Below is a small trained network, with its code and all its weights. Each question gives an input and a target symbol and asks what happens when units are switched off, that is, made to give their printed mean instead of their output.

import numpy as np


def w(rows, s, z=0):
    codes = np.array(rows[::2]) - 128.0
    scale = np.full(codes.shape[1], s)
    scale[-1] = z or s
    return codes * scale


def norm(h):
    return h / np.sqrt((h * h).mean(-1, keepdims=True) + 1e-5)


def f(y):
    return y / 2 * (1 + np.tanh(0.7978845608 * (y + 0.044715 * y**3)))


def softmax(a):
    e = np.exp(a - a.max(-1, keepdims=True))
    return e / e.sum(-1, keepdims=True)


def log_softmax(a):
    a = a - a.max(-1, keepdims=True)
    return a - np.log(np.exp(a).sum(-1, keepdims=True))


def net(x, mask):
    ids = ['ΔΘΞΣεημπ'.index(c) for c in x.split()]
    T = len(ids)
    res = E[ids] + P[:T]
    u = 0
    for l in range(2):
        r = norm(res)
        for j in range(2):
            rows = slice(3 * j, 3 * j + 3)
            q, k, v = (r @ M[l][rows].T for M in (Q, K, V))
            z = softmax(np.where(np.tri(T) > 0, q @ k.T / 3**0.5, -1e9)) @ v
            o = O[l][rows]
            res = res + np.where(mask[u + j], z, o[:, -1]) @ o[:, :-1]
        u += 2
        y = f(norm(res) @ A[l][:, :-1].T + A[l][:, -1])
        res = res + np.where(mask[u : u + 4], y, B[l][:, -1]) @ B[l][:, :-1]
        u += 4
    return log_softmax(norm(res)[-1] @ U[:, :-1].T + U[:, -1])


Q, K, V, O, A, B = {}, {}, {}, {}, {}, {}
E = w([
[96,153,113,146],'Δ',
[94,155,118,154],'Θ',
[94,154,119,161],'Ξ',
[102,129,112,177],'Σ',
[166,120,106,170],'ε',
[135,181,152,132],'η',
[127,93,123,146],'μ',
[199,113,118,3],'π',
],0.0056)
P = w([
[92,203,4,90],'0',
[122,200,58,105],'1',
[136,186,94,105],'2',
[126,159,122,91],'3',
[118,143,136,76],'4',
[112,131,163,68],'5',
[119,116,204,65],'6',
[119,105,202,53],'7',
[106,106,200,52],'8',
],0.0017)
Q[0] = w([
[221,10,123,73],'L0H0',
[207,33,120,95],'L0H0',
[254,211,184,19],'L0H0',
[173,130,189,134],'L0H1',
[210,192,175,112],'L0H1',
[54,116,61,150],'L0H1',
],0.0054)
K[0] = w([
[54,199,4,189],'L0H0',
[45,208,13,201],'L0H0',
[112,141,37,53],'L0H0',
[64,237,189,91],'L0H1',
[81,197,132,47],'L0H1',
[238,46,90,222],'L0H1',
],0.0046)
V[0] = w([
[121,91,44,152],'L0H0',
[175,159,60,7],'L0H0',
[254,100,143,83],'L0H0',
[5,200,137,111],'L0H1',
[122,47,81,87],'L0H1',
[120,241,251,64],'L0H1',
],0.002)
O[0] = w([
[72,72,181,86,225],'L0H0',
[148,24,242,162,161],'L0H0',
[238,172,194,197,2],'L0H0',
[151,80,84,113,241],'L0H1',
[190,151,186,188,64],'L0H1',
[87,179,4,84,4],'L0H1',
],0.0021,0.00094)
A[0] = w([
[97,173,150,239,132],'L0N0',
[129,51,34,4,250],'L0N1',
[193,114,155,175,33],'L0N2',
[86,203,153,110,195],'L0N3',
],0.0033,0.0019)
B[0] = w([
[232,148,168,89,255],'L0N0',
[211,148,204,155,236],'L0N1',
[5,108,82,77,74],'L0N2',
[193,29,123,210,239],'L0N3',
],0.003,0.0014)
Q[1] = w([
[184,199,146,171],'L1H0',
[185,75,161,131],'L1H0',
[1,137,81,73],'L1H0',
[192,103,182,234],'L1H1',
[51,93,125,92],'L1H1',
[39,152,77,53],'L1H1',
],0.0093)
K[1] = w([
[163,65,199,69],'L1H0',
[140,168,157,41],'L1H0',
[74,139,80,254],'L1H0',
[181,94,161,56],'L1H1',
[85,90,84,219],'L1H1',
[99,150,91,211],'L1H1',
],0.0088)
V[1] = w([
[163,208,162,184],'L1H0',
[168,81,92,69],'L1H0',
[183,201,132,111],'L1H0',
[50,140,176,116],'L1H1',
[127,97,78,254],'L1H1',
[80,204,232,140],'L1H1',
],0.0039)
O[1] = w([
[105,235,101,187,206],'L1H0',
[234,109,220,72,163],'L1H0',
[163,223,106,101,220],'L1H0',
[33,71,15,211,3],'L1H1',
[108,171,252,175,174],'L1H1',
[75,171,11,249,54],'L1H1',
],0.0031,0.0021)
A[1] = w([
[141,253,147,147,252],'L1N0',
[254,1,38,89,144],'L1N1',
[154,1,228,154,195],'L1N2',
[16,137,42,205,99],'L1N3',
],0.003,0.0024)
B[1] = w([
[124,7,79,73,252],'L1N0',
[10,70,202,98,153],'L1N1',
[188,92,1,76,179],'L1N2',
[176,142,192,25,116],'L1N3',
],0.0031,0.0035)
U = w([
[55,97,128,52,76],'Δ',
[57,163,131,103,59],'Θ',
[67,162,138,128,66],'Ξ',
[54,96,219,231,185],'Σ',
[232,151,251,102,197],'ε',
[170,235,17,163,166],'η',
[167,2,42,148,149],'μ',
[125,133,148,84,3],'π',
],0.0072,0.0026)

Each question gives the input, a string of symbols that net reads in full, and the target symbol t.
The units are the heads (3 rows each of Q, K, V and O) and the neurons (one row each of A and B). Each row of codes is followed by its name. A weight is (code - 128) times the scale printed after its matrix; where a second scale follows, it is the last column's (O, A, B and U).
mask holds one flag per unit, layer by layer, with each layer's heads first. A switched-off unit (its flag False) gives its mean, the last column of its rows in O or B, instead of its output. The means were averaged over made-up inputs and are rounded, as every weight is.
A unit's drop is (log p(t) with every unit on - log p(t) with that unit switched off) / (log p(t) with every unit on - log p(t) with every unit switched off).
The circuit of an input: a set's keep is (log p(t) with only the set's units on - log p(t) with every unit switched off) / (log p(t) with every unit on - log p(t) with every unit switched off). Starting from all 12 units, units are removed one at a time, each time the one whose removal leaves the highest keep (on an exact tie, the one counted first), for as long as the keep stays at least 0.8.
circuit, biggest first: the units of the circuit, biggest drop first
unit that matters most: the unit with the biggest drop
k most important neurons: the k neurons with the biggest drops, biggest first
k most important neurons of layer l: the k neurons of layer l with the biggest drops, biggest first
which heads matter: for each layer, one digit per head in row order, 1 if its drop is at least 0.15 and else 0, layers parted by /
input η η Σ μ η Δ Δ, target η: which heads matter	00 / 11
input ε Δ Σ Ξ, target Σ: which heads matter	10 / 11
input Σ η μ Σ Σ Δ ε η ε, target η: circuit, biggest first	[L1H0 L1H1]
input ε Θ Ξ Θ μ η Θ, target μ: unit that matters most	L0N3
input η η Σ, target η: which heads matter	00 / 10
input Δ Σ Σ η Σ Σ Σ Θ, target Σ: which heads matter	00 / 01
input Σ ε Σ Σ Σ, target Σ: circuit, biggest first	[L1H1 L1H0 L0N1]
input ε Σ ε Σ Σ μ ε, target μ: 2 most important neurons of layer 0	[L0N0 L0N1]
input η Θ Δ Σ Δ Δ μ, target μ: which heads matter	00 / 01
input Σ μ Δ Σ Σ Σ Ξ, target Σ: which heads matter	00 / 01
input Δ ε ε Θ μ Σ, target μ: 2 most important neurons	[L1N2 L0N0]
input Δ Δ Σ ε μ Ξ, target μ: 2 most important neurons	[L0N3 L1N2]
input ε Θ Σ η Σ μ ε, target μ: circuit, biggest first	[L0N0 L1H1]
input Σ η η Ξ Σ Σ Σ Σ, target Σ: most important neuron of layer 1	[L1N3]
input ε ε Θ Δ ε Σ Θ Ξ μ, target μ: circuit, biggest first	[L1N2 L1H0]
input Θ π Σ Σ Σ Σ Σ, target Δ: circuit, biggest first	[L1H1 L1N1 L0N0 L0N1]
input ε Δ μ ε η μ Θ Θ, target μ: 2 most important neurons of layer 1	[L1N1 L1N3]
input Σ η Σ μ ε Σ, target μ: 2 most important neurons	[L0N3 L1N2]
input Δ μ η Σ μ ε Θ μ Ξ, target μ: 2 most important neurons	[L1N2 L0N3]
input Δ ε Σ η ε, target η: unit that matters most	L1H0
input Σ μ Δ Σ Δ, target Σ: which heads matter	10 / 01
input ε Σ Δ μ Σ η, target μ: 2 most important neurons	[L0N3 L1N0]
input Σ Σ Σ Ξ μ Σ Δ, target μ: 2 most important neurons	[L0N3 L0N2]
input Σ Σ Δ Σ Σ Σ Σ η Δ, target η: 2 most important neurons	[L0N3 L0N2]
input Θ Σ Δ η Σ, target η: 2 most important neurons of layer 1	[L1N1 L1N3]
